Here is a tiny trained network, its code and every weight. The questions are about switching its units off for an input and a class, where a switched-off unit gives its printed mean instead of its output.

import numpy as np


def w(rows, s, z=0):
    codes = np.array(rows[::2]) - 128.0
    scale = np.full(codes.shape[1], s)
    scale[-1] = z or s
    return codes * scale


def f(y):
    return y / 2 * (1 + np.tanh(0.7978845608 * (y + 0.044715 * y**3)))


def log_softmax(a):
    a = a - a.max(-1, keepdims=True)
    return a - np.log(np.exp(a).sum(-1, keepdims=True))


def net(x, mask):
    res = np.array(x, float).reshape(1, 3) / 4 @ E
    y = f(res @ A[0][:, :-1].T + A[0][:, -1])
    res = res + np.where(mask, y, B[0][:, -1]) @ B[0][:, :-1]
    return log_softmax(res[-1] @ U[:, :-1].T + U[:, -1])


A, B = {}, {}
E = w([
[35,238,223,237,247,125,231,234,106],'x0',
[239,165,230,32,237,255,237,29,29],'x1',
[231,144,229,233,139,73,18,132,18],'x2',
],0.0045)
A[0] = w([
[241,245,228,202,243,232,202,140,10,199],'n0',
[11,26,21,131,34,30,15,157,223,227],'n1',
[224,16,176,99,70,219,22,16,16,217],'n2',
[214,25,46,210,32,38,24,64,85,200],'n3',
[22,23,29,3,13,143,154,13,250,236],'n4',
[39,228,161,241,127,32,11,229,120,253],'n5',
],0.0044,0.0037)
B[0] = w([
[253,181,126,131,153,252,46,234,223,246],'n0',
[97,186,23,228,100,46,17,222,161,255],'n1',
[226,49,178,55,15,126,54,43,58,213],'n2',
[168,33,89,248,26,90,51,51,41,215],'n3',
[239,202,13,135,105,246,155,216,235,234],'n4',
[28,228,76,208,210,35,48,216,17,220],'n5',
],0.0045,0.0079)
U = w([
[238,199,44,232,129,236,19,240,239,186],'0',
[86,32,90,235,10,28,25,38,20,159],'1',
[232,39,51,22,36,248,237,25,238,171],'2',
[244,33,253,52,42,134,41,35,35,3],'3',
[12,241,40,181,226,20,234,237,252,186],'4',
[23,204,233,238,238,15,32,177,15,16],'5',
[45,227,216,30,234,245,243,194,231,163],'6',
],0.0043,0.0034)

Each question gives the input, the list of numbers given to net, and the class t.
The units are the neurons (one row each of A and B). Each row of codes is followed by its name. A weight is (code - 128) times the scale printed after its matrix; where a second scale follows, it is the last column's (A, B and U).
mask holds one flag per neuron, in row order. A switched-off neuron (its flag False) gives its mean, the last column of its row in B, instead of its output. The means were averaged over made-up inputs and are rounded, as every weight is.
A unit's drop is (log p(t) with every unit on - log p(t) with that unit switched off) / (log p(t) with every unit on - log p(t) with every unit switched off).
The circuit of an input: a set's keep is (log p(t) with only the set's units on - log p(t) with every unit switched off) / (log p(t) with every unit on - log p(t) with every unit switched off). Starting from all 6 units, units are removed one at a time, each time the one whose removal leaves the highest keep (on an exact tie, the one counted first), for as long as the keep stays at least 0.8.
circuit, biggest first: the units of the circuit, biggest drop first
k most important neurons: the k neurons with the biggest drops, biggest first
drop of u: that unit's drop, to one decimal
input [5,-5,7], class 5: circuit, biggest first => n5
input [3,4,-3], class 6: circuit, biggest first => n1, n3
input [-3,3,-1], class 2: 2 most important neurons => n5, n1
input [-4,-3,3], class 1: circuit, biggest first => n0, n3
input [2,-7,1], class 5: circuit, biggest first => n5, n4
input [-7,1,1], class 3: 2 most important neurons => n2, n5
input [0,5,1], class 3: 4 most important neurons => n4, n1, n2, n5
input [2,7,-3], class 6: 4 most important neurons => n3, n1, n4, n2
input [-5,2,4], class 3: circuit, biggest first => n2, n1
input [3,-1,4], class 5: circuit, biggest first => n4, n5
input [2,-4,-4], class 4: 2 most important neurons => n0, n2
input [-7,1,0], class 2: 2 most important neurons => n4, n5
input [-2,5,4], class 3: 3 most important neurons => n2, n4, n1
input [-8,2,1], class 3: circuit, biggest first => n2
input [-2,4,0], class 2: circuit, biggest first => n5, n1
input [5,2,-8], class 6: 4 most important neurons => n1, n3, n5, n2
input [5,-1,4], class 5: 3 most important neurons => n4, n5, n1
input [-3,7,7], class 3: 2 most important neurons => n2, n4
input [4,-1,4], class 5: 2 most important neurons => n4, n5
input [-2,3,-1], class 2: 2 most important neurons => n5, n1
input [-6,-1,7], class 1: circuit, biggest first => n3
input [4,-2,2], class 5: circuit, biggest first => n4, n5
input [-7,1,-1], class 2: 2 most important neurons => n4, n5
input [2,0,-2], class 4: circuit, biggest first => n2, n0
input [0,2,3], class 3: drop of n4 => 0.4
